Here is a tiny trained network, its code and every weight. The questions are about switching its units off for an input and a class, where a switched-off unit gives its printed mean instead of its output.

import numpy as np


def w(rows, s, z=0):
    codes = np.array(rows[::2]) - 128.0
    scale = np.full(codes.shape[1], s)
    scale[-1] = z or s
    return codes * scale


def norm(h):
    return h / np.sqrt((h * h).mean(-1, keepdims=True) + 1e-5)


def f(y):
    return y / 2 * (1 + np.tanh(0.7978845608 * (y + 0.044715 * y**3)))


def log_softmax(a):
    a = a - a.max(-1, keepdims=True)
    return a - np.log(np.exp(a).sum(-1, keepdims=True))


def net(x, mask):
    res = np.array(x, float).reshape(1, 5) / 4 @ E
    u = 0
    for l in range(2):
        y = f(norm(res) @ A[l][:, :-1].T + A[l][:, -1])
        res = res + np.where(mask[u : u + 11], y, B[l][:, -1]) @ B[l][:, :-1]
        u += 11
    return log_softmax(norm(res)[-1] @ U[:, :-1].T + U[:, -1])


A, B = {}, {}
E = w([
[69,105,54,53],'x0',
[125,65,171,125],'x1',
[6,110,157,154],'x2',
[93,144,171,2],'x3',
[190,69,178,175],'x4',
],0.0084)
A[0] = w([
[9,142,141,196,122],'0.n1',
[99,139,80,193,121],'0.n2',
[131,188,69,126,47],'0.n3',
[156,87,200,69,50],'0.n4',
[114,169,157,186,82],'0.n5',
[82,156,125,85,68],'0.n6',
[119,157,175,103,153],'0.n7',
[156,25,191,152,77],'0.n8',
[142,113,68,120,21],'0.n9',
[181,137,151,22,23],'0.n10',
[111,102,131,174,2],'0.n11',
],0.012,0.003)
B[0] = w([
[54,147,85,190,254],'0.n1',
[142,208,139,184,197],'0.n2',
[240,85,94,160,157],'0.n3',
[99,141,104,178,177],'0.n4',
[104,180,159,182,166],'0.n5',
[85,49,122,91,162],'0.n6',
[67,120,141,106,158],'0.n7',
[154,39,166,151,221],'0.n8',
[140,146,107,158,130],'0.n9',
[170,250,226,101,203],'0.n10',
[209,180,192,137,138],'0.n11',
],0.014,0.0054)
A[1] = w([
[149,171,90,113,100],'1.n1',
[168,73,148,120,111],'1.n2',
[101,25,199,158,174],'1.n3',
[104,200,135,183,3],'1.n4',
[191,131,185,90,115],'1.n5',
[152,169,72,178,113],'1.n6',
[176,10,201,164,55],'1.n7',
[116,134,100,110,73],'1.n8',
[158,152,113,83,123],'1.n9',
[179,181,166,9,20],'1.n10',
[203,188,86,144,161],'1.n11',
],0.014,0.0027)
B[1] = w([
[179,90,134,131,150],'1.n1',
[162,153,135,165,160],'1.n2',
[128,241,117,115,249],'1.n3',
[146,83,218,188,200],'1.n4',
[117,129,150,126,208],'1.n5',
[172,66,111,146,211],'1.n6',
[245,235,102,104,254],'1.n7',
[132,134,128,101,120],'1.n8',
[152,91,160,145,152],'1.n9',
[123,85,250,102,235],'1.n10',
[92,76,83,56,229],'1.n11',
],0.022,0.0061)
U = w([
[129,110,195,63,161],'0',
[71,192,126,145,1],'1',
[154,138,102,164,116],'2',
[208,204,98,155,174],'3',
[21,122,55,86,104],'4',
[162,54,22,145,152],'5',
[100,123,92,250,155],'6',
],0.018,0.0052)

Each question gives the input, the list of numbers given to net, and the class t.
The units are the neurons (one row each of A and B). Each row of codes is followed by its name. A weight is (code - 128) times the scale printed after its matrix; where a second scale follows, it is the last column's (A, B and U).
mask holds one flag per neuron, layer by layer. A switched-off neuron (its flag False) gives its mean, the last column of its row in B, instead of its output. The means were averaged over made-up inputs and are rounded, as every weight is.
A unit's drop is (log p(t) with every unit on - log p(t) with that unit switched off) / (log p(t) with every unit on - log p(t) with every unit switched off).
The circuit of an input: a set's keep is (log p(t) with only the set's units on - log p(t) with every unit switched off) / (log p(t) with every unit on - log p(t) with every unit switched off). Starting from the 12 units with the biggest drops (on a tie, the unit counted first), units are removed one at a time, each time the one whose removal leaves the highest keep (on an exact tie, the one counted first), for as long as the keep stays at least 0.8.
circuit, biggest first: the units of the circuit, biggest drop first
k most important neurons: the k neurons with the biggest drops, biggest first
top k neurons in layer l: the k neurons of layer l with the biggest drops, biggest first
drop of u: that unit's drop, to one decimal
input [5,4,2,6,-2], class 4: circuit, biggest first -> (1.n7 1.n4)
input [8,-5,-5,0,1], class 0: 3 most important neurons -> (0.n1 1.n10 0.n10)
input [-2,-8,-3,3,-7], class 0: circuit, biggest first -> (1.n10 0.n1)
input [4,8,5,-5,-1], class 6: top 3 neurons in layer 0 -> (0.n1 0.n2 0.n6)
input [-3,3,6,-2,-1], class 6: circuit, biggest first -> (0.n1)
input [-1,6,2,8,1], class 1: circuit, biggest first -> (0.n4 1.n3)
input [0,6,7,-3,-7], class 6: top 2 neurons in layer 1 -> (1.n11 1.n4)
input [0,8,8,0,2], class 3: 2 most important neurons -> (0.n8 1.n7)
input [6,8,2,3,0], class 1: top 3 neurons in layer 1 -> (1.n3 1.n11 1.n6)
input [-1,-7,2,-1,-1], class 6: top 2 neurons in layer 1 -> (1.n4 1.n7)
input [6,-5,3,4,6], class 4: top 2 neurons in layer 0 -> (0.n6 0.n11)
input [-3,1,0,7,7], class 3: top 2 neurons in layer 0 -> (0.n8 0.n4)
input [-3,8,-2,8,3], class 3: top 2 neurons in layer 0 -> (0.n8 0.n4)
input [-7,8,4,2,-2], class 3: 2 most important neurons -> (0.n8 1.n7)
input [-6,-8,-6,1,1], class 0: top 2 neurons in layer 0 -> (0.n1 0.n4)
input [6,1,3,-2,-3], class 4: top neuron in layer 0 -> (0.n6)
input [0,8,5,-5,-4], class 6: drop of 0.n1 -> 0.6
input [-3,-8,-3,-7,3], class 5: drop of 1.n11 -> 0.2
input [8,0,-4,-2,4], class 5: drop of 0.n9 -> 0.3
input [-5,3,7,-1,6], class 3: 2 most important neurons -> (1.n7 0.n8)
input [1,8,7,-8,7], class 3: most important neuron -> (1.n7)
